Below are the code and all the weights of a small trained network. Each question names an input and a class and asks about switching units off, where a switched-off unit gives its printed mean instead of its output.

import numpy as np


def w(rows, s, z=0):
    codes = np.array(rows[::2]) - 128.0
    scale = np.full(codes.shape[1], s)
    scale[-1] = z or s
    return codes * scale


def norm(h):
    return h / np.sqrt((h * h).mean(-1, keepdims=True) + 1e-5)


def f(y):
    return np.maximum(y, 0)


def log_softmax(a):
    a = a - a.max(-1, keepdims=True)
    return a - np.log(np.exp(a).sum(-1, keepdims=True))


def net(x, mask):
    res = np.array(x, float).reshape(1, 2) / 4 @ E
    u = 0
    for l in range(2):
        y = f(norm(res) @ A[l][:, :-1].T + A[l][:, -1])
        res = res + np.where(mask[u : u + 7], y, B[l][:, -1]) @ B[l][:, :-1]
        u += 7
    return log_softmax(norm(res)[-1] @ U[:, :-1].T + U[:, -1])


A, B = {}, {}
E = w([
[219,6,67,139,222,148,176,155],'x0',
[147,131,242,151,211,107,139,255],'x1',
],0.0073)
A[0] = w([
[146,52,130,147,161,85,150,113,254],'0.n1',
[160,188,168,205,137,70,83,130,85],'0.n2',
[136,194,149,181,76,164,155,99,40],'0.n3',
[129,50,98,146,90,139,127,92,182],'0.n4',
[135,161,109,124,75,157,188,123,182],'0.n5',
[103,198,54,3,157,186,164,175,131],'0.n6',
[109,119,167,97,136,167,180,210,227],'0.n7',
],0.0062,0.00082)
B[0] = w([
[42,213,139,54,76,197,106,175,254],'0.n1',
[57,32,150,65,91,197,147,130,211],'0.n2',
[69,74,152,75,160,167,168,144,204],'0.n3',
[155,185,170,165,192,117,72,87,236],'0.n4',
[148,108,189,139,148,126,55,98,184],'0.n5',
[114,125,145,142,147,114,101,111,155],'0.n6',
[155,164,76,146,152,45,55,1,236],'0.n7',
],0.0071,0.004)
A[1] = w([
[171,51,51,119,150,181,189,162,168],'1.n1',
[110,171,117,158,28,75,185,163,235],'1.n2',
[151,121,215,190,137,70,148,190,81],'1.n3',
[78,27,102,74,128,106,136,99,65],'1.n4',
[109,105,110,123,134,101,112,71,43],'1.n5',
[151,118,47,166,43,134,171,68,6],'1.n6',
[157,251,162,182,111,152,105,146,74],'1.n7',
],0.014,0.002)
B[1] = w([
[2,123,220,66,6,94,136,160,254],'1.n1',
[112,28,207,109,130,152,157,194,168],'1.n2',
[201,154,31,188,167,190,91,14,221],'1.n3',
[193,138,66,142,150,93,137,151,198],'1.n4',
[134,115,126,121,129,122,159,190,210],'1.n5',
[208,157,133,211,254,167,87,88,197],'1.n6',
[148,95,69,97,106,68,176,185,204],'1.n7',
],0.0095,0.0068)
U = w([
[216,156,110,197,229,189,2,6,198],'0',
[23,84,232,36,42,143,77,159,248],'1',
[198,128,10,31,140,14,135,254,52],'2',
[189,151,157,163,82,153,219,110,18],'3',
[153,128,147,237,84,130,199,146,4],'4',
],0.0095,0.0044)

Each question gives the input, the list of numbers given to net, and the class t.
The units are the neurons (one row each of A and B). Each row of codes is followed by its name. A weight is (code - 128) times the scale printed after its matrix; where a second scale follows, it is the last column's (A, B and U).
mask holds one flag per neuron, layer by layer. A switched-off neuron (its flag False) gives its mean, the last column of its row in B, instead of its output. The means were averaged over made-up inputs and are rounded, as every weight is.
A unit's drop is (log p(t) with every unit on - log p(t) with that unit switched off) / (log p(t) with every unit on - log p(t) with every unit switched off).
The circuit of an input: a set's keep is (log p(t) with only the set's units on - log p(t) with every unit switched off) / (log p(t) with every unit on - log p(t) with every unit switched off). Starting from the 12 units with the biggest drops (on a tie, the unit counted first), units are removed one at a time, each time the one whose removal leaves the highest keep (on an exact tie, the one counted first), for as long as the keep stays at least 0.8.
circuit, biggest first: the units of the circuit, biggest drop first
most important unit: the unit with the biggest drop
top k neurons: the k neurons with the biggest drops, biggest first
top k neurons in layer l: the k neurons of layer l with the biggest drops, biggest first
drop of u: that unit's drop, to one decimal
input [-7,-8], class 0: circuit, biggest first -> [1.n6]
input [8,8], class 0: top 2 neurons -> [1.n3; 0.n2]
input [0,3], class 2: top 3 neurons -> [0.n7; 1.n1; 1.n3]
input [-2,-1], class 2: top 4 neurons -> [1.n4; 0.n1; 1.n3; 1.n1]
input [-3,0], class 2: top 4 neurons in layer 0 -> [0.n1; 0.n3; 0.n4; 0.n2]
input [7,7], class 0: top 3 neurons in layer 0 -> [0.n2; 0.n7; 0.n3]
input [-2,-2], class 2: top 4 neurons in layer 1 -> [1.n1; 1.n4; 1.n3; 1.n6]
input [2,-1], class 2: top 2 neurons -> [1.n7; 1.n1]
input [-1,3], class 2: top 3 neurons in layer 0 -> [0.n7; 0.n4; 0.n2]
input [2,-2], class 2: top 2 neurons -> [0.n4; 1.n7]
input [1,-2], class 2: top 2 neurons in layer 1 -> [1.n7; 1.n1]
input [-6,-8], class 0: top 2 neurons -> [1.n6; 1.n1]
input [8,6], class 1: drop of 1.n1 -> 2.8
input [-1,2], class 2: drop of 0.n7 -> 0.0
input [4,-1], class 1: most important unit -> 0.n7
input [7,-2], class 1: drop of 1.n1 -> 0.4
input [0,1], class 2: drop of 1.n5 -> 0.1
